Below are the code and all the weights of a small trained network. Each question names an input and a class and asks about switching units off, where a switched-off unit gives its printed mean instead of its output.

import numpy as np


def w(rows, s, z=0):
    codes = np.array(rows[::2]) - 128.0
    scale = np.full(codes.shape[1], s)
    scale[-1] = z or s
    return codes * scale


def f(y):
    return np.maximum(y, 0)


def log_softmax(a):
    a = a - a.max(-1, keepdims=True)
    return a - np.log(np.exp(a).sum(-1, keepdims=True))


def net(x, mask):
    res = np.array(x, float).reshape(1, 6) / 4 @ E
    y = f(res @ A[0][:, :-1].T + A[0][:, -1])
    res = res + np.where(mask, y, B[0][:, -1]) @ B[0][:, :-1]
    return log_softmax(res[-1] @ U[:, :-1].T + U[:, -1])


A, B = {}, {}
E = w([
[13,94,172,100,132,70,209,86,126,156,137],'x0',
[112,157,147,71,141,106,103,127,4,49,53],'x1',
[143,54,71,111,254,170,135,50,126,117,124],'x2',
[129,125,127,127,128,128,129,131,127,129,127],'x3',
[128,126,130,126,127,132,129,129,129,127,128],'x4',
[128,126,128,125,127,128,126,129,127,128,131],'x5',
],0.012)
A[0] = w([
[141,151,132,133,109,126,116,155,137,130,128,151],'neuron 1',
[96,130,142,126,113,108,150,127,120,140,133,122],'neuron 2',
[218,147,107,143,123,166,75,149,130,107,124,254],'neuron 3',
[151,148,126,139,124,134,113,146,135,116,127,156],'neuron 4',
[142,73,87,114,251,160,132,69,128,122,121,151],'neuron 5',
[119,129,133,125,122,115,136,132,127,133,133,114],'neuron 6',
[149,142,129,137,117,134,116,141,131,122,126,147],'neuron 7',
[31,106,163,104,139,75,196,100,124,156,139,149],'neuron 8',
[127,124,118,122,139,130,131,125,119,117,123,105],'neuron 9',
[119,170,158,133,46,103,122,167,132,133,133,249],'neuron 10',
[116,163,151,136,71,111,126,169,130,130,134,224],'neuron 11',
[137,130,127,137,119,133,126,134,137,136,136,161],'neuron 12',
[113,144,138,98,137,115,109,129,56,75,72,139],'neuron 13',
[201,139,110,144,124,159,83,150,128,109,124,233],'neuron 14',
[136,154,122,133,114,129,114,158,134,123,130,153],'neuron 15',
[100,137,152,118,115,99,142,130,134,137,133,128],'neuron 16',
[106,139,154,128,103,101,135,143,131,135,129,144],'neuron 17',
[116,145,136,92,132,116,113,125,31,72,58,137],'neuron 18',
[138,120,121,153,122,140,142,125,190,173,170,232],'neuron 19',
[134,136,125,127,133,132,116,133,121,116,113,116],'neuron 20',
[136,120,122,151,123,139,139,127,173,171,159,212],'neuron 21',
[119,116,126,115,145,124,124,110,120,120,116,101],'neuron 22',
[164,122,100,131,152,157,110,122,131,118,119,145],'neuron 23',
[137,118,120,143,119,135,136,124,163,165,155,198],'neuron 24',
[138,114,121,155,124,137,140,131,210,171,175,249],'neuron 25',
[122,133,138,124,124,114,126,138,120,122,123,112],'neuron 26',
],0.014,0.0069)
B[0] = w([
[134,116,138,145,133,126,151,147,104,152,104,165],'neuron 1',
[103,132,141,127,114,100,109,106,152,108,153,162],'neuron 2',
[213,223,94,138,129,171,107,232,96,136,136,241],'neuron 3',
[147,132,126,139,130,144,156,153,107,140,105,163],'neuron 4',
[115,108,65,96,198,227,146,86,158,78,200,252],'neuron 5',
[119,124,134,128,124,115,120,118,135,121,135,139],'neuron 6',
[135,126,125,135,131,138,157,152,114,141,112,157],'neuron 7',
[1,62,163,111,131,98,146,34,167,119,120,238],'neuron 8',
[123,132,132,113,143,134,130,114,123,119,145,139],'neuron 9',
[138,147,226,158,35,66,105,150,101,163,84,235],'neuron 10',
[134,146,186,154,58,85,120,159,101,162,88,212],'neuron 11',
[120,130,123,150,128,134,122,150,125,148,127,148],'neuron 12',
[158,171,160,39,150,95,154,110,92,65,109,226],'neuron 13',
[202,211,98,132,134,166,102,222,105,134,130,222],'neuron 14',
[139,122,135,138,130,131,153,148,104,142,100,163],'neuron 15',
[113,128,145,123,117,97,110,112,146,124,144,163],'neuron 16',
[121,137,155,127,100,89,97,123,140,132,142,169],'neuron 17',
[154,174,159,35,150,99,152,100,86,54,116,247],'neuron 18',
[104,94,102,217,105,148,117,145,162,177,135,212],'neuron 19',
[154,144,134,115,133,113,125,137,115,115,126,146],'neuron 20',
[98,105,112,203,109,150,118,154,145,169,135,196],'neuron 21',
[112,125,133,108,144,137,141,106,128,117,141,148],'neuron 22',
[151,162,100,122,125,159,97,148,150,110,168,174],'neuron 23',
[104,100,112,182,114,146,120,132,156,159,130,184],'neuron 24',
[102,99,101,240,109,152,113,146,162,186,135,226],'neuron 25',
[132,141,136,122,127,113,129,115,123,122,125,143],'neuron 26',
],0.0099,0.021)
U = w([
[171,154,118,206,61,152,88,214,99,226,69,250],'0',
[233,200,170,87,100,81,134,189,33,106,33,96],'1',
[168,142,2,168,169,234,71,169,185,140,218,163],'2',
[213,195,59,45,210,182,117,135,93,29,180,125],'3',
[50,69,177,181,51,51,87,107,185,195,112,154],'4',
[82,151,212,64,73,8,133,64,102,81,67,123],'5',
[43,21,58,156,179,187,184,45,205,150,164,54],'6',
[67,90,132,34,233,138,206,34,115,41,143,53],'7',
],0.0049,0.0019)

Each question gives the input, the list of numbers given to net, and the class t.
The units are the neurons (one row each of A and B). Each row of codes is followed by its name. A weight is (code - 128) times the scale printed after its matrix; where a second scale follows, it is the last column's (A, B and U).
mask holds one flag per neuron, in row order. A switched-off neuron (its flag False) gives its mean, the last column of its row in B, instead of its output. The means were averaged over made-up inputs and are rounded, as every weight is.
A unit's drop is (log p(t) with every unit on - log p(t) with that unit switched off) / (log p(t) with every unit on - log p(t) with every unit switched off).
The circuit of an input: a set's keep is (log p(t) with only the set's units on - log p(t) with every unit switched off) / (log p(t) with every unit on - log p(t) with every unit switched off). Starting from the 12 units with the biggest drops (on a tie, the unit counted first), units are removed one at a time, each time the one whose removal leaves the highest keep (on an exact tie, the one counted first), for as long as the keep stays at least 0.8.
circuit, biggest first: the units of the circuit, biggest drop first
most important unit: the unit with the biggest drop
top k neurons: the k neurons with the biggest drops, biggest first
drop when u is switched off: that unit's drop, to one decimal
input [-2,1,-4,1,-7,-6], class 1: circuit, biggest first -> [neuron 25]
input [1,-8,-6,2,2,0], class 4: top 2 neurons -> [neuron 3; neuron 14]
input [1,1,-4,-8,6,7], class 5: circuit, biggest first -> [neuron 3; neuron 25]
input [2,0,6,7,7,2], class 6: top 3 neurons -> [neuron 18; neuron 13; neuron 3]
input [1,3,1,4,-8,5], class 7: circuit, biggest first -> [neuron 3; neuron 10]
input [-8,0,3,8,-4,8], class 2: top 2 neurons -> [neuron 18; neuron 13]
input [2,-3,0,-7,-4,-2], class 4: top 2 neurons -> [neuron 5; neuron 3]
input [0,-1,2,-1,-7,-5], class 2: top 2 neurons -> [neuron 8; neuron 10]
input [-4,1,7,6,2,-2], class 3: top 2 neurons -> [neuron 25; neuron 19]
input [3,1,7,1,-2,-1], class 7: top 2 neurons -> [neuron 25; neuron 19]
input [-7,2,1,1,6,-2], class 3: top 2 neurons -> [neuron 10; neuron 11]
input [-4,1,-1,2,4,7], class 1: top 3 neurons -> [neuron 25; neuron 5; neuron 19]
input [1,-7,-3,-4,1,1], class 4: top 2 neurons -> [neuron 3; neuron 14]
input [3,-7,1,-6,3,7], class 6: top neuron -> [neuron 10]
input [-2,-4,1,-2,3,3], class 2: top 2 neurons -> [neuron 10; neuron 11]
input [5,-6,-8,-7,-2,2], class 4: drop when neuron 23 is switched off -> 0.0
input [2,2,0,2,0,-4], class 5: drop when neuron 5 is switched off -> 0.8
input [2,-3,8,-6,-3,4], class 6: drop when neuron 3 is switched off -> 0.1
input [6,-8,1,-1,7,-2], class 6: top 2 neurons -> [neuron 10; neuron 11]
input [0,8,2,-8,1,-1], class 3: most important unit -> neuron 8
